Here is a tiny trained network, its code and every weight. The questions are about switching its units off for an input and a class, where a switched-off unit gives its printed mean instead of its output.

import numpy as np


def w(rows, s, z=0):
    codes = np.array(rows[::2]) - 128.0
    scale = np.full(codes.shape[1], s)
    scale[-1] = z or s
    return codes * scale


def norm(h):
    return h / np.sqrt((h * h).mean(-1, keepdims=True) + 1e-5)


def f(y):
    return y / 2 * (1 + np.tanh(0.7978845608 * (y + 0.044715 * y**3)))


def log_softmax(a):
    a = a - a.max(-1, keepdims=True)
    return a - np.log(np.exp(a).sum(-1, keepdims=True))


def net(x, mask):
    res = np.array(x, float).reshape(1, 5) / 4 @ E
    u = 0
    for l in range(2):
        y = f(norm(res) @ A[l][:, :-1].T + A[l][:, -1])
        res = res + np.where(mask[u : u + 15], y, B[l][:, -1]) @ B[l][:, :-1]
        u += 15
    return log_softmax(norm(res)[-1] @ U[:, :-1].T + U[:, -1])


A, B = {}, {}
E = w([
[130,157,146],'x0',
[45,41,140],'x1',
[122,125,138],'x2',
[105,141,253],'x3',
[50,194,142],'x4',
],0.0067)
A[0] = w([
[121,108,149,183],'L0N0',
[45,184,98,89],'L0N1',
[83,44,144,120],'L0N2',
[204,77,133,54],'L0N3',
[166,138,65,235],'L0N4',
[78,136,170,14],'L0N5',
[107,113,250,124],'L0N6',
[61,98,109,94],'L0N7',
[161,141,205,20],'L0N8',
[195,82,61,109],'L0N9',
[27,139,194,187],'L0N10',
[54,82,89,87],'L0N11',
[184,127,79,81],'L0N12',
[132,138,66,89],'L0N13',
[68,186,101,5],'L0N14',
],0.014,0.002)
B[0] = w([
[197,164,171,145],'L0N0',
[54,52,197,205],'L0N1',
[159,251,99,196],'L0N2',
[110,76,177,165],'L0N3',
[210,81,45,196],'L0N4',
[143,113,114,164],'L0N5',
[217,177,148,233],'L0N6',
[154,173,70,177],'L0N7',
[177,160,115,161],'L0N8',
[189,59,164,196],'L0N9',
[204,118,145,255],'L0N10',
[162,174,3,192],'L0N11',
[48,152,67,171],'L0N12',
[182,105,127,163],'L0N13',
[56,100,201,173],'L0N14',
],0.0054,0.0073)
A[1] = w([
[152,129,96,60],'L1N0',
[90,112,122,253],'L1N1',
[177,187,84,170],'L1N2',
[151,184,122,137],'L1N3',
[185,143,109,73],'L1N4',
[82,125,98,119],'L1N5',
[182,179,101,33],'L1N6',
[142,148,117,53],'L1N7',
[7,86,98,236],'L1N8',
[141,179,175,129],'L1N9',
[62,140,102,133],'L1N10',
[97,216,89,43],'L1N11',
[124,94,82,52],'L1N12',
[102,198,110,50],'L1N13',
[166,182,114,133],'L1N14',
],0.015,0.0024)
B[1] = w([
[115,121,86,157],'L1N0',
[183,105,167,147],'L1N1',
[1,166,89,253],'L1N2',
[51,207,146,190],'L1N3',
[9,59,112,204],'L1N4',
[228,62,151,146],'L1N5',
[75,114,61,207],'L1N6',
[69,142,133,133],'L1N7',
[204,50,51,205],'L1N8',
[174,161,185,211],'L1N9',
[208,46,141,154],'L1N10',
[61,92,114,164],'L1N11',
[184,174,137,166],'L1N12',
[69,113,196,146],'L1N13',
[6,179,147,209],'L1N14',
],0.0057,0.006)
U = w([
[58,174,64,241],'0',
[116,72,155,252],'1',
[170,13,205,250],'2',
[145,211,47,87],'3',
[255,230,48,64],'4',
[98,45,169,4],'5',
],0.0084,0.0034)

Each question gives the input, the list of numbers given to net, and the class t.
The units are the neurons (one row each of A and B). Each row of codes is followed by its name. A weight is (code - 128) times the scale printed after its matrix; where a second scale follows, it is the last column's (A, B and U).
mask holds one flag per neuron, layer by layer. A switched-off neuron (its flag False) gives its mean, the last column of its row in B, instead of its output. The means were averaged over made-up inputs and are rounded, as every weight is.
A unit's drop is (log p(t) with every unit on - log p(t) with that unit switched off) / (log p(t) with every unit on - log p(t) with every unit switched off).
The circuit of an input: a set's keep is (log p(t) with only the set's units on - log p(t) with every unit switched off) / (log p(t) with every unit on - log p(t) with every unit switched off). Starting from the 12 units with the biggest drops (on a tie, the unit counted first), units are removed one at a time, each time the one whose removal leaves the highest keep (on an exact tie, the one counted first), for as long as the keep stays at least 0.8.
circuit, biggest first: the units of the circuit, biggest drop first
k most important neurons: the k neurons with the biggest drops, biggest first
top k neurons in layer l: the k neurons of layer l with the biggest drops, biggest first
drop of u: that unit's drop, to one decimal
input [-6,-8,4,5,-6], class 0: 2 most important neurons : L0N1, L0N8
input [3,3,0,4,0], class 4: circuit, biggest first : L0N6
input [-5,-6,6,2,-8], class 2: circuit, biggest first : L0N3, L0N11
input [4,-2,1,1,2], class 1: circuit, biggest first : L0N11, L0N2
input [-4,3,4,1,7], class 2: circuit, biggest first : L1N2, L1N14
input [-4,4,-1,8,-7], class 4: 3 most important neurons : L0N2, L0N6, L0N1
input [-1,3,-1,8,6], class 4: top 2 neurons in layer 0 : L0N6, L0N10
input [3,-7,1,-3,-5], class 0: top 2 neurons in layer 0 : L0N12, L0N1
input [7,1,8,2,-5], class 3: drop of L0N6 : 0.3
input [0,-1,-4,7,8], class 2: drop of L0N11 : 0.2
input [7,-8,2,-7,-7], class 0: drop of L1N2 : 0.2
input [-4,2,-3,-2,5], class 2: 2 most important neurons : L0N1, L0N14
